Here is a tiny trained network, its code and every weight. The questions are about switching its units off for an input and a class, where a switched-off unit gives its printed mean instead of its output.

import numpy as np


def w(rows, s, z=0):
    codes = np.array(rows[::2]) - 128.0
    scale = np.full(codes.shape[1], s)
    scale[-1] = z or s
    return codes * scale


def norm(h):
    return h / np.sqrt((h * h).mean(-1, keepdims=True) + 1e-5)


def f(y):
    return np.maximum(y, 0)


def log_softmax(a):
    a = a - a.max(-1, keepdims=True)
    return a - np.log(np.exp(a).sum(-1, keepdims=True))


def net(x, mask):
    res = np.array(x, float).reshape(1, 5) / 4 @ E
    u = 0
    for l in range(4):
        y = f(norm(res) @ A[l][:, :-1].T + A[l][:, -1])
        res = res + np.where(mask[u : u + 5], y, B[l][:, -1]) @ B[l][:, :-1]
        u += 5
    return log_softmax(norm(res)[-1] @ U[:, :-1].T + U[:, -1])


A, B = {}, {}
E = w([
[104,106,82,93,164,136,120],'x0',
[118,150,24,137,53,107,138],'x1',
[183,135,138,72,152,35,153],'x2',
[128,190,70,10,35,166,82],'x3',
[217,59,186,155,94,179,90],'x4',
],0.0012)
A[0] = w([
[112,156,68,129,45,16,192,75],'L0N0',
[53,138,194,188,181,141,199,1],'L0N1',
[151,64,251,112,253,133,143,96],'L0N2',
[95,35,90,203,73,181,17,34],'L0N3',
[207,165,194,75,73,247,80,19],'L0N4',
],0.0018,0.0022)
B[0] = w([
[158,209,82,168,81,95,152,204],'L0N0',
[46,189,185,209,244,59,4,154],'L0N1',
[131,152,105,161,62,75,155,255],'L0N2',
[168,78,17,181,76,220,182,168],'L0N3',
[167,238,209,86,86,136,53,177],'L0N4',
],0.0029,0.0014)
A[1] = w([
[95,65,148,56,199,158,109,5],'L1N0',
[69,152,43,34,158,103,117,57],'L1N1',
[145,32,57,172,100,233,122,61],'L1N2',
[3,147,199,174,236,131,141,85],'L1N3',
[192,96,166,135,164,57,183,23],'L1N4',
],0.0026,0.0027)
B[1] = w([
[157,57,108,118,85,127,111,129],'L1N0',
[29,4,36,51,148,116,176,207],'L1N1',
[177,70,12,177,64,188,211,206],'L1N2',
[86,78,149,214,155,82,43,250],'L1N3',
[200,158,168,52,198,137,244,175],'L1N4',
],0.0037,0.0014)
A[2] = w([
[132,150,142,177,224,80,86,118],'L2N0',
[160,150,213,33,97,160,6,60],'L2N1',
[72,81,86,47,132,115,143,51],'L2N2',
[170,93,186,97,185,106,215,3],'L2N3',
[131,76,77,143,117,253,141,80],'L2N4',
],0.004,0.003)
B[2] = w([
[95,85,215,156,157,104,99,251],'L2N0',
[150,224,211,79,47,215,10,227],'L2N1',
[36,67,50,2,220,220,78,209],'L2N2',
[251,190,145,12,203,61,249,182],'L2N3',
[244,65,103,190,109,142,207,236],'L2N4',
],0.0044,0.0019)
A[3] = w([
[102,61,65,130,178,75,195,125],'L3N0',
[219,98,216,46,182,111,200,39],'L3N1',
[188,115,77,13,99,119,172,149],'L3N2',
[137,188,96,145,72,2,135,4],'L3N3',
[19,97,45,14,162,163,117,70],'L3N4',
],0.0037,0.0025)
B[3] = w([
[159,141,146,96,86,190,77,226],'L3N0',
[185,253,111,26,199,83,251,196],'L3N1',
[72,109,161,190,210,150,146,246],'L3N2',
[12,205,71,160,55,69,166,156],'L3N3',
[61,77,17,8,222,186,49,251],'L3N4',
],0.0042,0.0028)
U = w([
[142,31,141,73,47,17,88,1],'0',
[224,219,218,43,22,229,28,198],'1',
[27,224,27,211,17,29,215,69],'2',
[21,44,2,19,215,211,47,225],'3',
[230,33,31,238,28,229,206,216],'4',
[221,226,226,46,222,29,235,199],'5',
[32,44,242,245,231,45,50,198],'6',
],0.0067,0.0051)

Each question gives the input, the list of numbers given to net, and the class t.
The units are the neurons (one row each of A and B). Each row of codes is followed by its name. A weight is (code - 128) times the scale printed after its matrix; where a second scale follows, it is the last column's (A, B and U).
mask holds one flag per neuron, layer by layer. A switched-off neuron (its flag False) gives its mean, the last column of its row in B, instead of its output. The means were averaged over made-up inputs and are rounded, as every weight is.
A unit's drop is (log p(t) with every unit on - log p(t) with that unit switched off) / (log p(t) with every unit on - log p(t) with every unit switched off).
The circuit of an input: a set's keep is (log p(t) with only the set's units on - log p(t) with every unit switched off) / (log p(t) with every unit on - log p(t) with every unit switched off). Starting from the 12 units with the biggest drops (on a tie, the unit counted first), units are removed one at a time, each time the one whose removal leaves the highest keep (on an exact tie, the one counted first), for as long as the keep stays at least 0.8.
units of the circuit, in order: the units of the circuit, biggest drop first
top k neurons: the k neurons with the biggest drops, biggest first
k most important neurons of layer l: the k neurons of layer l with the biggest drops, biggest first
drop of u: that unit's drop, to one decimal
input [-5,2,4,-2,-3], class 2: units of the circuit, in order : L3N3
input [-8,3,-7,4,-4], class 2: units of the circuit, in order : L2N2, L3N4
input [-5,0,-8,7,-2], class 1: top 2 neurons : L0N4, L2N1
input [-6,6,1,-8,-5], class 6: top 2 neurons : L2N0, L0N2
input [3,-4,3,-7,-5], class 6: top 2 neurons : L1N3, L0N1
input [-2,-5,1,2,-3], class 6: 2 most important neurons of layer 1 : L1N1, L1N4
input [-6,6,-6,-4,-7], class 2: top 4 neurons : L2N2, L0N0, L3N4, L3N2
input [6,-6,-4,7,7], class 1: top 2 neurons : L0N4, L2N1
input [0,-2,6,1,6], class 5: top 3 neurons : L1N4, L2N3, L3N1
input [-4,-2,6,3,2], class 1: top 2 neurons : L2N1, L0N4
input [-6,8,-2,3,-2], class 2: top 2 neurons : L2N2, L0N0
input [-8,1,7,0,-6], class 2: top 2 neurons : L0N0, L3N3
input [1,3,2,-4,8], class 4: top 2 neurons : L1N2, L0N3
input [-5,7,0,6,1], class 2: drop of L2N2 : 1.0
input [0,8,7,-3,-1], class 2: drop of L0N0 : 1.3
input [-2,-1,4,2,5], class 1: top neuron : L2N1
input [-7,8,7,-4,2], class 2: drop of L0N0 : 0.9
